Here is a tiny trained network, its code and every weight. The questions are about switching its units off for an input and a target symbol, where a switched-off unit gives its printed mean instead of its output.

import numpy as np


def w(rows, s, z=0):
    codes = np.array(rows[::2]) - 128.0
    scale = np.full(codes.shape[1], s)
    scale[-1] = z or s
    return codes * scale


def norm(h):
    return h / np.sqrt((h * h).mean(-1, keepdims=True) + 1e-5)


def f(y):
    return y / 2 * (1 + np.tanh(0.7978845608 * (y + 0.044715 * y**3)))


def softmax(a):
    e = np.exp(a - a.max(-1, keepdims=True))
    return e / e.sum(-1, keepdims=True)


def log_softmax(a):
    a = a - a.max(-1, keepdims=True)
    return a - np.log(np.exp(a).sum(-1, keepdims=True))


def net(x, mask):
    ids = ['ΔΣβημξφψ'.index(c) for c in x.split()]
    T = len(ids)
    res = E[ids] + P[:T]
    u = 0
    for l in range(3):
        r = norm(res)
        for j in range(2):
            rows = slice(2 * j, 2 * j + 2)
            q, k, v = (r @ M[l][rows].T for M in (Q, K, V))
            z = softmax(np.where(np.tri(T) > 0, q @ k.T / 2**0.5, -1e9)) @ v
            o = O[l][rows]
            res = res + np.where(mask[u + j], z, o[:, -1]) @ o[:, :-1]
        u += 2
        y = f(norm(res) @ A[l][:, :-1].T + A[l][:, -1])
        res = res + np.where(mask[u : u + 4], y, B[l][:, -1]) @ B[l][:, :-1]
        u += 4
    return log_softmax(norm(res)[-1] @ U[:, :-1].T + U[:, -1])


Q, K, V, O, A, B = {}, {}, {}, {}, {}, {}
E = w([
[118,94,114],'Δ',
[118,126,39],'Σ',
[103,101,125],'β',
[188,168,54],'η',
[99,152,169],'μ',
[96,120,103],'ξ',
[142,76,127],'φ',
[3,145,165],'ψ',
],0.011)
P = w([
[222,114,22],'0',
[110,73,24],'1',
[104,154,82],'2',
[92,170,108],'3',
[43,116,140],'4',
[45,96,136],'5',
[4,53,44],'6',
],0.0021)
Q[0] = w([
[199,75,58],'L0H0',
[20,194,161],'L0H0',
[99,109,252],'L0H1',
[244,162,46],'L0H1',
],0.012)
K[0] = w([
[183,249,95],'L0H0',
[109,23,169],'L0H0',
[62,129,254],'L0H1',
[198,206,26],'L0H1',
],0.012)
V[0] = w([
[63,200,2],'L0H0',
[178,65,212],'L0H0',
[145,228,144],'L0H1',
[106,4,131],'L0H1',
],0.0067)
O[0] = w([
[54,102,29,255],'L0H0',
[181,126,202,45],'L0H0',
[67,253,116,134],'L0H1',
[171,55,136,121],'L0H1',
],0.0065,0.0031)
A[0] = w([
[1,99,144,223],'L0N0',
[69,148,195,216],'L0N1',
[121,154,157,4],'L0N2',
[90,159,138,130],'L0N3',
],0.021,0.0014)
B[0] = w([
[254,36,88,249],'L0N0',
[179,112,221,193],'L0N1',
[120,137,159,139],'L0N2',
[139,171,108,174],'L0N3',
],0.017,0.015)
Q[1] = w([
[58,92,91],'L1H0',
[127,186,63],'L1H0',
[175,255,84],'L1H1',
[145,108,145],'L1H1',
],0.015)
K[1] = w([
[76,191,136],'L1H0',
[74,182,58],'L1H0',
[8,190,80],'L1H1',
[135,91,159],'L1H1',
],0.014)
V[1] = w([
[148,179,5],'L1H0',
[81,56,77],'L1H0',
[138,140,219],'L1H1',
[51,45,122],'L1H1',
],0.018)
O[1] = w([
[147,250,105,218],'L1H0',
[67,133,70,212],'L1H0',
[167,41,125,51],'L1H1',
[35,113,137,2],'L1H1',
],0.015,0.0034)
A[1] = w([
[72,62,190,136],'L1N0',
[163,142,90,1],'L1N1',
[119,172,254,28],'L1N2',
[183,130,63,110],'L1N3',
],0.015,0.0016)
B[1] = w([
[148,233,104,141],'L1N0',
[140,129,68,165],'L1N1',
[8,75,173,136],'L1N2',
[135,78,53,254],'L1N3',
],0.013,0.0065)
Q[2] = w([
[187,136,184],'L2H0',
[111,156,142],'L2H0',
[106,116,254],'L2H1',
[150,177,142],'L2H1',
],0.026)
K[2] = w([
[169,131,40],'L2H0',
[131,165,90],'L2H0',
[129,3,52],'L2H1',
[151,149,66],'L2H1',
],0.021)
V[2] = w([
[137,173,116],'L2H0',
[114,16,160],'L2H0',
[185,106,8],'L2H1',
[132,196,154],'L2H1',
],0.013)
O[2] = w([
[161,99,107,109],'L2H0',
[31,204,178,188],'L2H0',
[172,254,63,254],'L2H1',
[116,48,46,137],'L2H1',
],0.0086,0.0051)
A[2] = w([
[115,254,222,251],'L2N0',
[54,125,82,46],'L2N1',
[114,78,81,188],'L2N2',
[127,158,127,101],'L2N3',
],0.016,0.0017)
B[2] = w([
[73,140,252,215],'L2N0',
[134,57,98,183],'L2N1',
[98,110,150,252],'L2N2',
[143,112,99,122],'L2N3',
],0.027,0.0039)
U = w([
[90,106,107,40],'Δ',
[152,130,100,108],'Σ',
[62,113,217,228],'β',
[123,244,96,198],'η',
[116,124,119,2],'μ',
[29,74,114,123],'ξ',
[161,133,122,43],'φ',
[236,71,179,151],'ψ',
],0.011,0.0043)

Each question gives the input, a string of symbols that net reads in full, and the target symbol t.
The units are the heads (2 rows each of Q, K, V and O) and the neurons (one row each of A and B). Each row of codes is followed by its name. A weight is (code - 128) times the scale printed after its matrix; where a second scale follows, it is the last column's (O, A, B and U).
mask holds one flag per unit, layer by layer, with each layer's heads first. A switched-off unit (its flag False) gives its mean, the last column of its rows in O or B, instead of its output. The means were averaged over made-up inputs and are rounded, as every weight is.
A unit's drop is (log p(t) with every unit on - log p(t) with that unit switched off) / (log p(t) with every unit on - log p(t) with every unit switched off).
The circuit of an input: a set's keep is (log p(t) with only the set's units on - log p(t) with every unit switched off) / (log p(t) with every unit on - log p(t) with every unit switched off). Starting from the 12 units with the biggest drops (on a tie, the unit counted first), units are removed one at a time, each time the one whose removal leaves the highest keep (on an exact tie, the one counted first), for as long as the keep stays at least 0.8.
units of the circuit, in order: the units of the circuit, biggest drop first
unit that matters most: the unit with the biggest drop
k most important neurons: the k neurons with the biggest drops, biggest first
heads that matter: for each layer, one digit per head in row order, 1 if its drop is at least 0.15 and else 0, layers parted by /
drop when u is switched off: that unit's drop, to one decimal
input η μ μ η, target η: units of the circuit, in order => [L0N0]
input Δ μ φ, target ξ: heads that matter => 01 / 01 / 00
input ξ Δ φ, target η: heads that matter => 10 / 00 / 01
input Δ φ Δ, target ξ: units of the circuit, in order => [L0N0; L0H1; L0N1; L1H1]
input φ Σ β, target β: 3 most important neurons => [L0N0; L0N3; L2N0]
input ξ μ φ Δ, target η: units of the circuit, in order => [L2H1; L0N0; L0H1]
input β η Σ, target η: units of the circuit, in order => [L0N1; L1H0]
input Δ η Δ, target ξ: 2 most important neurons => [L0N0; L0N3]
input φ ψ φ, target β: heads that matter => 11 / 10 / 11
input φ φ Δ η, target η: heads that matter => 00 / 10 / 00
input μ η Σ, target η: 2 most important neurons => [L0N1; L0N0]
input μ φ μ, target β: 3 most important neurons => [L0N1; L0N0; L2N0]
input Δ ξ Σ, target ξ: 2 most important neurons => [L0N0; L0N3]
input ξ φ Δ, target η: unit that matters most => L0H0
input Δ Δ β, target ξ: 3 most important neurons => [L0N0; L0N1; L0N3]
input Δ φ ξ, target ξ: drop when L0N0 is switched off => 0.7
input ξ μ φ, target η: drop when L0N0 is switched off => 0.3
input μ Δ φ Δ φ β, target β: drop when L0N3 is switched off => 0.3
